Here is a tiny trained network, its code and every weight. The questions are about switching its units off for an input and a class, where a switched-off unit gives its printed mean instead of its output.

import numpy as np


def w(rows, s, z=0):
    codes = np.array(rows[::2]) - 128.0
    scale = np.full(codes.shape[1], s)
    scale[-1] = z or s
    return codes * scale


def f(y):
    return y / 2 * (1 + np.tanh(0.7978845608 * (y + 0.044715 * y**3)))


def log_softmax(a):
    a = a - a.max(-1, keepdims=True)
    return a - np.log(np.exp(a).sum(-1, keepdims=True))


def net(x, mask):
    res = np.array(x, float).reshape(1, 2) / 4 @ E
    y = f(res @ A[0][:, :-1].T + A[0][:, -1])
    res = res + np.where(mask, y, B[0][:, -1]) @ B[0][:, :-1]
    return log_softmax(res[-1] @ U[:, :-1].T + U[:, -1])


A, B = {}, {}
E = w([
[246,38,140,108,239,36],'x0',
[161,86,28,249,112,146],'x1',
],0.015)
A[0] = w([
[126,122,59,163,105,174,224],'N1',
[83,152,148,86,133,136,136],'N2',
[75,172,174,47,131,111,184],'N3',
[179,92,120,36,164,68,197],'N4',
[174,116,156,93,176,67,182],'N5',
[113,93,111,108,180,85,165],'N6',
[144,139,115,181,106,132,188],'N7',
[197,94,56,130,139,169,123],'N8',
[165,114,112,171,116,132,89],'N9',
[206,5,99,139,172,85,213],'N10',
[208,59,118,157,129,52,199],'N11',
[78,193,63,175,80,130,255],'N12',
[107,118,112,173,137,87,110],'N13',
[143,119,198,55,149,84,88],'N14',
],0.015,0.0061)
B[0] = w([
[144,167,70,179,123,165,191],'N1',
[79,167,58,120,143,154,173],'N2',
[111,197,160,80,149,243,214],'N3',
[170,34,148,103,84,152,223],'N4',
[178,24,106,159,68,143,211],'N5',
[171,130,154,196,99,121,176],'N6',
[137,123,110,194,122,130,164],'N7',
[84,203,130,113,155,103,175],'N8',
[96,132,132,149,160,131,156],'N9',
[119,214,247,59,123,83,251],'N10',
[89,197,205,102,111,65,224],'N11',
[137,125,37,199,139,181,220],'N12',
[116,165,99,131,181,141,146],'N13',
[139,59,102,139,109,177,202],'N14',
],0.011,0.029)
U = w([
[126,105,141,163,146,130,137],'0',
[66,78,119,96,155,79,2],'1',
[61,169,110,143,179,142,186],'2',
[128,103,168,92,116,146,144],'3',
[147,70,63,171,89,156,119],'4',
[141,108,142,136,62,9,145],'5',
],0.014,0.0041)

Each question gives the input, the list of numbers given to net, and the class t.
The units are the neurons (one row each of A and B). Each row of codes is followed by its name. A weight is (code - 128) times the scale printed after its matrix; where a second scale follows, it is the last column's (A, B and U).
mask holds one flag per neuron, in row order. A switched-off neuron (its flag False) gives its mean, the last column of its row in B, instead of its output. The means were averaged over made-up inputs and are rounded, as every weight is.
A unit's drop is (log p(t) with every unit on - log p(t) with that unit switched off) / (log p(t) with every unit on - log p(t) with every unit switched off).
The circuit of an input: a set's keep is (log p(t) with only the set's units on - log p(t) with every unit switched off) / (log p(t) with every unit on - log p(t) with every unit switched off). Starting from the 12 units with the biggest drops (on a tie, the unit counted first), units are removed one at a time, each time the one whose removal leaves the highest keep (on an exact tie, the one counted first), for as long as the keep stays at least 0.8.
circuit, biggest first: the units of the circuit, biggest drop first
k most important neurons: the k neurons with the biggest drops, biggest first
drop of u: that unit's drop, to one decimal
input [-1,-1], class 2: circuit, biggest first -> (N4)
input [1,-6], class 4: 4 most important neurons -> (N10 N11 N14 N5)
input [-2,0], class 4: 4 most important neurons -> (N10 N11 N8 N3)
input [-1,1], class 4: 3 most important neurons -> (N10 N11 N3)
input [-2,7], class 2: 4 most important neurons -> (N5 N4 N8 N14)
input [2,-7], class 4: drop of N11 -> 0.2
input [-1,0], class 4: drop of N10 -> 3.0
input [-2,2], class 4: drop of N11 -> 0.3
input [0,0], class 0: 2 most important neurons -> (N10 N5)
input [1,-4], class 4: 3 most important neurons -> (N10 N11 N14)
